Below are the code and all the weights of a small trained network. Each question names an input and a class and asks about switching units off, where a switched-off unit gives its printed mean instead of its output.

import numpy as np


def w(rows, s, z=0):
    codes = np.array(rows[::2]) - 128.0
    scale = np.full(codes.shape[1], s)
    scale[-1] = z or s
    return codes * scale


def norm(h):
    return h / np.sqrt((h * h).mean(-1, keepdims=True) + 1e-5)


def f(y):
    return y / 2 * (1 + np.tanh(0.7978845608 * (y + 0.044715 * y**3)))


def log_softmax(a):
    a = a - a.max(-1, keepdims=True)
    return a - np.log(np.exp(a).sum(-1, keepdims=True))


def net(x, mask):
    res = np.array(x, float).reshape(1, 6) / 4 @ E
    u = 0
    for l in range(3):
        y = f(norm(res) @ A[l][:, :-1].T + A[l][:, -1])
        res = res + np.where(mask[u : u + 10], y, B[l][:, -1]) @ B[l][:, :-1]
        u += 10
    return log_softmax(norm(res)[-1] @ U[:, :-1].T + U[:, -1])


A, B = {}, {}
E = w([
[95,45,99,102,156,104,197,124,49,141,54,174],'x0',
[158,115,177,63,140,163,148,132,128,170,163,112],'x1',
[93,180,77,96,113,132,105,155,42,112,196,7],'x2',
[93,160,150,112,132,92,197,46,148,191,78,85],'x3',
[43,118,61,104,103,141,127,196,125,151,88,141],'x4',
[151,139,160,113,181,155,137,245,119,165,115,78],'x5',
],0.011)
A[0] = w([
[165,107,142,177,138,126,84,145,145,91,85,255,119],'0.n0',
[70,38,44,122,137,154,130,181,52,133,84,187,143],'0.n1',
[79,142,90,118,157,123,148,114,125,127,122,128,197],'0.n2',
[114,63,124,168,96,118,146,73,38,80,147,114,178],'0.n3',
[176,114,141,104,59,144,97,130,103,102,122,186,54],'0.n4',
[165,97,139,173,143,80,117,170,205,115,94,227,43],'0.n5',
[130,154,121,118,136,118,66,212,111,99,120,75,142],'0.n6',
[82,89,81,120,134,37,137,144,118,90,111,185,1],'0.n7',
[109,132,125,120,146,126,141,115,92,135,160,116,49],'0.n8',
[99,148,62,99,31,146,68,139,137,101,201,111,131],'0.n9',
],0.012,0.0088)
B[0] = w([
[114,36,183,112,187,222,53,83,140,66,130,154,201],'0.n0',
[90,137,194,129,218,103,75,137,144,59,84,111,246],'0.n1',
[173,115,120,127,79,142,111,102,109,152,79,109,184],'0.n2',
[122,124,137,105,116,113,130,81,83,90,57,128,202],'0.n3',
[132,103,179,116,118,154,111,158,130,138,151,141,137],'0.n4',
[73,82,164,166,105,247,89,48,116,126,94,151,180],'0.n5',
[92,174,140,194,147,122,148,142,89,95,159,73,204],'0.n6',
[171,151,143,136,83,68,90,166,157,118,203,126,155],'0.n7',
[131,81,145,143,96,141,134,170,109,136,121,186,128],'0.n8',
[166,104,112,45,89,190,106,105,145,133,133,161,212],'0.n9',
],0.014)
A[1] = w([
[121,188,132,163,85,56,156,193,132,133,117,112,20],'1.n0',
[88,48,114,231,165,107,136,234,128,142,156,222,2],'1.n1',
[110,91,122,168,108,133,84,115,207,103,128,236,89],'1.n2',
[89,166,61,136,77,95,81,85,81,72,103,177,113],'1.n3',
[97,154,12,159,81,122,105,100,117,157,126,157,105],'1.n4',
[131,108,158,214,133,128,135,200,119,179,155,133,45],'1.n5',
[77,150,96,112,95,139,122,169,164,55,213,143,85],'1.n6',
[104,125,141,170,187,46,119,149,213,113,118,160,23],'1.n7',
[192,55,160,119,177,96,180,134,51,110,166,167,87],'1.n8',
[83,46,94,183,135,54,155,106,172,128,117,211,33],'1.n9',
],0.011,0.0062)
B[1] = w([
[108,93,146,60,172,249,190,107,123,174,136,165,134],'1.n0',
[127,181,171,124,239,17,142,76,140,75,142,58,123],'1.n1',
[176,66,178,69,73,188,52,118,45,109,92,179,253],'1.n2',
[38,104,112,175,203,92,195,72,130,69,127,50,243],'1.n3',
[113,29,101,54,63,191,207,53,26,149,37,112,145],'1.n4',
[100,157,136,138,182,120,141,64,81,66,180,146,127],'1.n5',
[234,102,101,92,143,87,55,158,95,165,129,127,181],'1.n6',
[105,111,117,87,38,192,142,153,157,204,85,145,141],'1.n7',
[161,44,61,61,84,242,185,16,74,114,141,66,160],'1.n8',
[117,180,166,106,163,152,52,176,16,23,155,118,134],'1.n9',
],0.011,0.0057)
A[2] = w([
[101,81,67,119,90,158,118,128,148,174,116,141,132],'2.n0',
[129,52,149,77,144,105,137,156,131,116,73,146,42],'2.n1',
[113,126,155,247,102,166,129,127,157,186,138,228,83],'2.n2',
[127,141,128,137,128,204,123,197,84,110,135,74,178],'2.n3',
[92,159,185,157,133,162,153,207,166,184,137,123,95],'2.n4',
[192,162,122,103,132,130,85,169,128,185,190,157,122],'2.n5',
[26,177,167,179,149,94,150,166,95,116,113,127,90],'2.n6',
[93,143,137,157,218,192,169,165,108,85,182,95,115],'2.n7',
[135,158,118,179,116,45,168,180,115,133,108,143,1],'2.n8',
[125,143,121,113,138,149,82,87,171,76,163,153,95],'2.n9',
],0.013,0.006)
B[2] = w([
[80,132,115,104,102,82,207,100,105,143,119,112,146],'2.n0',
[94,98,149,96,181,202,88,196,167,137,196,222,200],'2.n1',
[239,135,232,3,223,118,80,128,105,110,61,142,156],'2.n2',
[92,119,90,204,137,95,75,162,98,70,127,113,254],'2.n3',
[123,126,154,148,165,44,189,93,135,113,73,117,148],'2.n4',
[134,190,134,177,92,159,129,185,191,196,198,156,165],'2.n5',
[106,118,98,126,129,55,221,146,191,109,168,128,192],'2.n6',
[200,118,129,202,71,85,91,60,121,99,148,98,222],'2.n7',
[57,68,206,49,204,182,25,130,157,72,139,153,123],'2.n8',
[133,92,171,108,194,166,59,122,101,150,121,213,206],'2.n9',
],0.012,0.0093)
U = w([
[183,206,177,97,150,91,182,138,171,226,88,134,86],'0',
[153,88,36,51,42,167,210,65,75,149,109,109,136],'1',
[59,113,134,109,182,121,142,233,198,163,79,211,69],'2',
[131,57,179,70,193,193,53,90,81,88,103,179,166],'3',
[100,165,133,183,177,27,130,100,110,52,106,60,174],'4',
[169,190,128,107,70,187,113,138,205,230,199,211,84],'5',
[178,192,95,190,94,146,53,226,127,132,205,112,118],'6',
[132,152,52,212,104,157,188,170,115,150,107,250,6],'7',
],0.018,0.017)

Each question gives the input, the list of numbers given to net, and the class t.
The units are the neurons (one row each of A and B). Each row of codes is followed by its name. A weight is (code - 128) times the scale printed after its matrix; where a second scale follows, it is the last column's (A, B and U).
mask holds one flag per neuron, layer by layer. A switched-off neuron (its flag False) gives its mean, the last column of its row in B, instead of its output. The means were averaged over made-up inputs and are rounded, as every weight is.
A unit's drop is (log p(t) with every unit on - log p(t) with that unit switched off) / (log p(t) with every unit on - log p(t) with every unit switched off).
The circuit of an input: a set's keep is (log p(t) with only the set's units on - log p(t) with every unit switched off) / (log p(t) with every unit on - log p(t) with every unit switched off). Starting from the 12 units with the biggest drops (on a tie, the unit counted first), units are removed one at a time, each time the one whose removal leaves the highest keep (on an exact tie, the one counted first), for as long as the keep stays at least 0.8.
units of the circuit, in order: the units of the circuit, biggest drop first
top k neurons: the k neurons with the biggest drops, biggest first
top k neurons in layer l: the k neurons of layer l with the biggest drops, biggest first
drop of u: that unit's drop, to one decimal
input [-8,-6,3,-4,-8,-2], class 6: units of the circuit, in order => (0.n1, 0.n0)
input [-2,-3,2,-5,6,7], class 4: units of the circuit, in order => (0.n6)
input [-4,8,-2,-5,0,-1], class 5: top 3 neurons in layer 0 => (0.n1, 0.n3, 0.n5)
input [4,7,1,0,-3,-2], class 1: units of the circuit, in order => (0.n1, 1.n8, 0.n0)
input [-5,-7,4,-8,6,7], class 6: top 3 neurons => (0.n9, 1.n6, 0.n3)
input [-3,7,4,-4,3,-4], class 5: top 3 neurons => (0.n9, 2.n5, 0.n1)
input [-7,5,6,-7,-7,-7], class 6: units of the circuit, in order => (0.n0, 0.n1)
input [6,1,-1,8,-6,3], class 1: top 2 neurons => (0.n1, 1.n8)
input [7,-5,3,4,-7,-1], class 4: top 2 neurons in layer 0 => (0.n9, 0.n0)
input [1,5,8,8,-8,-7], class 1: top 2 neurons in layer 0 => (0.n1, 0.n6)
input [-8,-1,7,8,-5,3], class 6: top 2 neurons => (0.n1, 1.n3)
input [-4,6,3,8,-7,1], class 0: top 2 neurons in layer 0 => (0.n6, 0.n1)
input [-4,5,6,4,7,6], class 6: top 2 neurons => (0.n1, 1.n3)
input [-7,8,7,0,-7,8], class 6: top 2 neurons => (0.n1, 2.n5)
input [3,-1,3,8,0,-7], class 1: top 2 neurons => (0.n1, 1.n4)
input [-8,-7,8,-1,-5,0], class 6: top 2 neurons => (0.n9, 1.n6)
input [-4,0,5,8,-2,3], class 4: top neuron in layer 0 => (0.n9)
input [3,5,-1,6,-7,-5], class 1: top 2 neurons => (0.n1, 0.n0)
input [-1,-4,-2,6,-8,5], class 0: top 2 neurons in layer 0 => (0.n0, 0.n6)
input [-2,4,5,6,3,0], class 1: drop of 0.n1 => 0.7
input [4,-2,1,5,-3,-6], class 1: drop of 2.n3 => 0.2
input [7,3,-1,3,7,7], class 2: drop of 2.n1 => 0.1
input [6,-8,5,4,-6,-5], class 4: top neuron in layer 0 => (0.n9)
